Here is a tiny trained network, its code and every weight. The questions are about switching its units off for an input and a class, where a switched-off unit gives its printed mean instead of its output.

import numpy as np


def w(rows, s, z=0):
    codes = np.array(rows[::2]) - 128.0
    scale = np.full(codes.shape[1], s)
    scale[-1] = z or s
    return codes * scale


def f(y):
    return y / 2 * (1 + np.tanh(0.7978845608 * (y + 0.044715 * y**3)))


def log_softmax(a):
    a = a - a.max(-1, keepdims=True)
    return a - np.log(np.exp(a).sum(-1, keepdims=True))


def net(x, mask):
    res = np.array(x, float).reshape(1, 3) / 4 @ E
    y = f(res @ A[0][:, :-1].T + A[0][:, -1])
    res = res + np.where(mask, y, B[0][:, -1]) @ B[0][:, :-1]
    return log_softmax(res[-1] @ U[:, :-1].T + U[:, -1])


A, B = {}, {}
E = w([
[216,116,119,241],'x0',
[85,254,37,146],'x1',
[220,55,39,150],'x2',
],0.0096)
A[0] = w([
[52,205,169,101,170],'N0',
[99,231,131,204,212],'N1',
[98,164,134,111,174],'N2',
[85,116,45,43,251],'N3',
[110,195,142,163,237],'N4',
[71,114,153,90,135],'N5',
[113,97,208,118,242],'N6',
[100,78,252,125,216],'N7',
],0.017,0.003)
B[0] = w([
[145,80,1,56,248],'N0',
[203,230,99,185,251],'N1',
[129,145,76,89,178],'N2',
[24,132,170,165,200],'N3',
[147,236,103,77,205],'N4',
[114,106,118,48,186],'N5',
[165,98,187,64,201],'N6',
[195,118,226,41,234],'N7',
],0.025,0.016)
U = w([
[39,141,144,124,170],'0',
[148,191,153,55,2],'1',
[160,94,199,38,187],'2',
[150,212,93,152,104],'3',
[151,1,53,202,253],'4',
[103,128,58,48,31],'5',
],0.009,0.0041)

Each question gives the input, the list of numbers given to net, and the class t.
The units are the neurons (one row each of A and B). Each row of codes is followed by its name. A weight is (code - 128) times the scale printed after its matrix; where a second scale follows, it is the last column's (A, B and U).
mask holds one flag per neuron, in row order. A switched-off neuron (its flag False) gives its mean, the last column of its row in B, instead of its output. The means were averaged over made-up inputs and are rounded, as every weight is.
A unit's drop is (log p(t) with every unit on - log p(t) with that unit switched off) / (log p(t) with every unit on - log p(t) with every unit switched off).
The circuit of an input: a set's keep is (log p(t) with only the set's units on - log p(t) with every unit switched off) / (log p(t) with every unit on - log p(t) with every unit switched off). Starting from all 8 units, units are removed one at a time, each time the one whose removal leaves the highest keep (on an exact tie, the one counted first), for as long as the keep stays at least 0.8.
units of the circuit, in order: the units of the circuit, biggest drop first
unit that matters most: the unit with the biggest drop
k most important neurons: the k neurons with the biggest drops, biggest first
drop when u is switched off: that unit's drop, to one decimal
input [0,-2,3], class 4: unit that matters most : N7
input [7,-1,7], class 4: units of the circuit, in order : (N7 N4)
input [-5,7,4], class 3: units of the circuit, in order : (N5 N7)
input [4,4,7], class 4: units of the circuit, in order : (N4 N7)
input [2,-2,8], class 4: 3 most important neurons : (N7 N1 N4)
input [-3,-1,-5], class 2: 2 most important neurons : (N7 N6)
input [-2,7,-5], class 5: 2 most important neurons : (N0 N2)
input [0,7,-6], class 3: 2 most important neurons : (N1 N4)
input [-3,-1,2], class 0: 2 most important neurons : (N7 N0)
input [7,-1,1], class 4: 3 most important neurons : (N7 N4 N1)
input [0,-2,2], class 2: 2 most important neurons : (N1 N0)
input [-2,4,5], class 0: drop when N1 is switched off : 0.1
input [-2,6,-6], class 5: drop when N0 is switched off : 4.3
input [6,1,5], class 4: drop when N7 is switched off : 0.4
input [-1,7,-1], class 3: units of the circuit, in order : (N1)
input [-4,0,-8], class 5: drop when N0 is switched off : 2.8
input [4,-1,5], class 4: 3 most important neurons : (N7 N1 N4)
